Below are the code and all the weights of a small trained network. Each question names an input and a target symbol and asks about switching units off, where a switched-off unit gives its printed mean instead of its output.

import numpy as np


def w(rows, s, z=0):
    codes = np.array(rows[::2]) - 128.0
    scale = np.full(codes.shape[1], s)
    scale[-1] = z or s
    return codes * scale


def f(y):
    return np.maximum(y, 0)


def softmax(a):
    e = np.exp(a - a.max(-1, keepdims=True))
    return e / e.sum(-1, keepdims=True)


def log_softmax(a):
    a = a - a.max(-1, keepdims=True)
    return a - np.log(np.exp(a).sum(-1, keepdims=True))


def net(x, mask):
    ids = ['ΓΔΘΛΠβηξφ'.index(c) for c in x.split()]
    T = len(ids)
    res = E[ids] + P[:T]
    u = 0
    for l in range(2):
        q, k, v = (res @ M[l].T for M in (Q, K, V))
        z = softmax(np.where(np.tri(T) > 0, q @ k.T / 2**0.5, -1e9)) @ v
        res = res + np.where(mask[u], z, O[l][:, -1]) @ O[l][:, :-1]
        u += 1
        y = f(res @ A[l][:, :-1].T + A[l][:, -1])
        res = res + np.where(mask[u : u + 16], y, B[l][:, -1]) @ B[l][:, :-1]
        u += 16
    return log_softmax(res[-1] @ U[:, :-1].T + U[:, -1])


Q, K, V, O, A, B = {}, {}, {}, {}, {}, {}
E = w([
[119,167,85,20,155,136],'Γ',
[158,136,254,64,187,109],'Δ',
[90,195,126,55,105,73],'Θ',
[160,99,105,78,143,221],'Λ',
[144,169,106,40,119,185],'Π',
[106,154,176,107,62,183],'β',
[152,183,108,128,81,86],'η',
[112,128,152,214,62,104],'ξ',
[166,140,118,195,206,21],'φ',
],0.008)
P = w([
[87,57,149,79,111,118],'0',
[92,93,150,100,120,133],'1',
[114,115,158,118,124,134],'2',
[129,155,156,135,141,144],'3',
[141,177,156,156,149,156],'4',
[153,207,159,178,158,165],'5',
[171,226,160,183,166,180],'6',
[183,254,162,196,175,187],'7',
],0.0058)
Q[0] = w([
[139,254,233,98,50,225],'L0H0',
[113,139,191,81,80,176],'L0H0',
],0.047)
K[0] = w([
[208,158,217,179,226,90],'L0H0',
[252,152,169,137,101,98],'L0H0',
],0.029)
V[0] = w([
[136,181,137,151,95,195],'L0H0',
[104,81,248,64,254,162],'L0H0',
],0.0075)
O[0] = w([
[203,74,116,151,145,170,118],'L0H0',
[3,115,122,167,215,192,254],'L0H0',
],0.0055,0.0029)
A[0] = w([
[135,56,113,82,177,75,139],'L0N0',
[101,205,120,104,127,135,51],'L0N1',
[139,122,109,135,83,93,82],'L0N2',
[142,194,121,52,106,110,148],'L0N3',
[141,104,126,135,129,131,83],'L0N4',
[158,74,108,124,116,149,88],'L0N5',
[169,111,130,178,156,44,189],'L0N6',
[182,114,174,28,52,173,80],'L0N7',
[63,183,17,142,85,196,138],'L0N8',
[109,48,101,143,114,75,86],'L0N9',
[120,132,82,193,136,125,108],'L0N10',
[162,111,95,146,64,99,87],'L0N11',
[100,126,111,173,112,110,79],'L0N12',
[253,67,66,12,129,146,158],'L0N13',
[86,67,90,118,97,63,128],'L0N14',
[89,149,104,143,138,166,4],'L0N15',
],0.0069,0.003)
B[0] = w([
[114,77,131,119,147,80,150],'L0N0',
[161,124,152,91,158,115,177],'L0N1',
[126,94,120,128,138,161,143],'L0N2',
[101,208,71,99,94,127,252],'L0N3',
[120,138,125,126,133,121,128],'L0N4',
[109,107,129,137,145,143,130],'L0N5',
[54,172,11,157,77,159,198],'L0N6',
[42,185,118,148,67,176,204],'L0N7',
[120,144,216,128,203,104,252],'L0N8',
[97,115,101,106,132,153,133],'L0N9',
[120,115,143,147,151,95,156],'L0N10',
[127,53,104,144,146,176,155],'L0N11',
[102,122,113,137,116,154,138],'L0N12',
[87,132,11,130,153,240,220],'L0N13',
[90,144,134,95,99,85,150],'L0N14',
[201,66,121,122,88,127,153],'L0N15',
],0.013,0.0023)
Q[1] = w([
[251,103,155,65,135,121],'L1H0',
[113,6,99,95,87,73],'L1H0',
],0.018)
K[1] = w([
[100,182,173,19,149,172],'L1H0',
[78,23,108,5,109,87],'L1H0',
],0.017)
V[1] = w([
[213,145,134,9,182,220],'L1H0',
[136,198,37,132,222,48],'L1H0',
],0.013)
O[1] = w([
[2,116,106,132,115,105,2],'L1H0',
[134,69,153,30,103,131,189],'L1H0',
],0.0097,0.007)
A[1] = w([
[118,186,56,145,110,12,93],'L1N0',
[156,114,188,105,196,61,1],'L1N1',
[69,204,98,183,190,76,62],'L1N2',
[182,61,120,172,110,88,128],'L1N3',
[116,239,206,121,91,41,130],'L1N4',
[151,49,117,130,202,160,158],'L1N5',
[92,120,101,99,148,123,217],'L1N6',
[220,127,135,155,154,163,81],'L1N7',
[135,170,90,175,2,60,156],'L1N8',
[158,86,70,215,82,64,123],'L1N9',
[135,85,110,175,103,106,113],'L1N10',
[42,60,178,135,13,136,48],'L1N11',
[108,82,243,148,161,110,99],'L1N12',
[144,237,137,173,134,150,118],'L1N13',
[125,23,78,209,143,214,73],'L1N14',
[47,83,110,152,172,35,52],'L1N15',
],0.0093,0.0038)
B[1] = w([
[135,143,92,108,181,218,150],'L1N0',
[114,100,93,224,142,131,177],'L1N1',
[137,54,130,114,210,39,180],'L1N2',
[122,158,169,57,103,164,152],'L1N3',
[164,144,227,113,123,201,190],'L1N4',
[157,167,188,156,124,136,186],'L1N5',
[126,153,123,47,161,124,200],'L1N6',
[74,36,111,123,92,68,244],'L1N7',
[237,157,75,228,155,100,199],'L1N8',
[142,53,160,111,79,136,146],'L1N9',
[134,115,150,112,91,151,133],'L1N10',
[53,154,145,168,31,153,148],'L1N11',
[162,211,83,149,191,80,193],'L1N12',
[29,142,147,153,72,98,254],'L1N13',
[166,79,158,179,191,249,153],'L1N14',
[154,30,46,164,101,167,157],'L1N15',
],0.016,0.0068)
U = w([
[41,137,94,89,90,165,32],'Γ',
[181,147,2,154,114,113,86],'Δ',
[144,103,213,16,98,110,173],'Θ',
[109,75,119,133,162,234,18],'Λ',
[51,136,72,66,126,138,110],'Π',
[102,139,179,164,212,105,155],'β',
[170,248,118,109,127,216,254],'η',
[77,129,162,223,51,151,111],'ξ',
[203,40,157,105,85,120,115],'φ',
],0.0041,0.0043)

Each question gives the input, a string of symbols that net reads in full, and the target symbol t.
The units are the heads (2 rows each of Q, K, V and O) and the neurons (one row each of A and B). Each row of codes is followed by its name. A weight is (code - 128) times the scale printed after its matrix; where a second scale follows, it is the last column's (O, A, B and U).
mask holds one flag per unit, layer by layer, with each layer's heads first. A switched-off unit (its flag False) gives its mean, the last column of its rows in O or B, instead of its output. The means were averaged over made-up inputs and are rounded, as every weight is.
A unit's drop is (log p(t) with every unit on - log p(t) with that unit switched off) / (log p(t) with every unit on - log p(t) with every unit switched off).
The circuit of an input: a set's keep is (log p(t) with only the set's units on - log p(t) with every unit switched off) / (log p(t) with every unit on - log p(t) with every unit switched off). Starting from the 12 units with the biggest drops (on a tie, the unit counted first), units are removed one at a time, each time the one whose removal leaves the highest keep (on an exact tie, the one counted first), for as long as the keep stays at least 0.8.
units of the circuit, in order: the units of the circuit, biggest drop first
most important unit: the unit with the biggest drop
top k neurons: the k neurons with the biggest drops, biggest first
top k neurons in layer l: the k neurons of layer l with the biggest drops, biggest first
input Θ Θ Π, target Γ: most important unit -> L1H0
input η φ ξ, target φ: units of the circuit, in order -> L1H0; L0N6; L1N13
input η Π ξ Θ, target ξ: top 2 neurons -> L1N13; L1N7
input η β φ β, target φ: top 2 neurons in layer 1 -> L1N7; L1N13
input η η β β Γ β Δ, target β: units of the circuit, in order -> L1N2; L0H0; L1H0
input Θ Λ Γ, target Π: units of the circuit, in order -> L1H0; L1N6; L0N13
input Γ η β Λ, target Λ: units of the circuit, in order -> L1N14; L0N13; L0H0
input φ Γ η ξ η, target ξ: units of the circuit, in order -> L1H0; L1N13; L0N3; L1N6
input Δ Π ξ Λ, target β: top 2 neurons -> L0N8; L1N12
input Δ β β Θ ξ Θ, target ξ: top 4 neurons in layer 1 -> L1N13; L1N1; L1N7; L1N6
input Π β Θ, target β: top 3 neurons -> L1N2; L0N3; L1N13
input β Γ Γ η ξ Θ Γ, target ξ: units of the circuit, in order -> L1H0; L1N13; L1N6; L0N3
input β φ Λ Θ, target Θ: top 3 neurons -> L1N8; L1N4; L0N3
input Θ Π Γ Γ φ η Θ Γ, target Θ: top neuron -> L1N8
input η η η Γ φ η Λ, target Θ: units of the circuit, in order -> L1H0; L0N6
input Θ Λ Γ φ Λ, target Θ: units of the circuit, in order -> L1H0; L1N8
input β Π β η Δ β Π, target β: top 2 neurons -> L0N8; L1N2
input ξ Π ξ η Π β, target ξ: units of the circuit, in order -> L1N13; L0H0; L1H0; L0N7
input φ η ξ, target Θ: top 2 neurons in layer 1 -> L1N3; L1N8
input η Π Γ Θ η, target Δ: top 2 neurons in layer 1 -> L1N8; L1N4
input Γ η η Δ ξ β Λ Γ, target β: most important unit -> L0N8
input Δ β ξ β η, target β: top 4 neurons -> L0N8; L0N6; L1N12; L0N3
input Δ Λ Δ ξ β Π, target ξ: top 3 neurons -> L1N13; L1N7; L1N1
input φ Π φ η φ, target φ: top 2 neurons -> L0N6; L1N7
input η Θ Λ Λ, target Λ: top 3 neurons in layer 1 -> L1N14; L1N15; L1N13
input ξ Γ Θ η η β Δ, target β: top 2 neurons -> L0N7; L1N2
input β ξ ξ β η φ Λ Θ, target φ: most important unit -> L1H0
input β ξ ξ η Λ, target ξ: top 2 neurons -> L1N13; L0N7
input η ξ β Γ, target ξ: top 2 neurons -> L1N13; L0N13
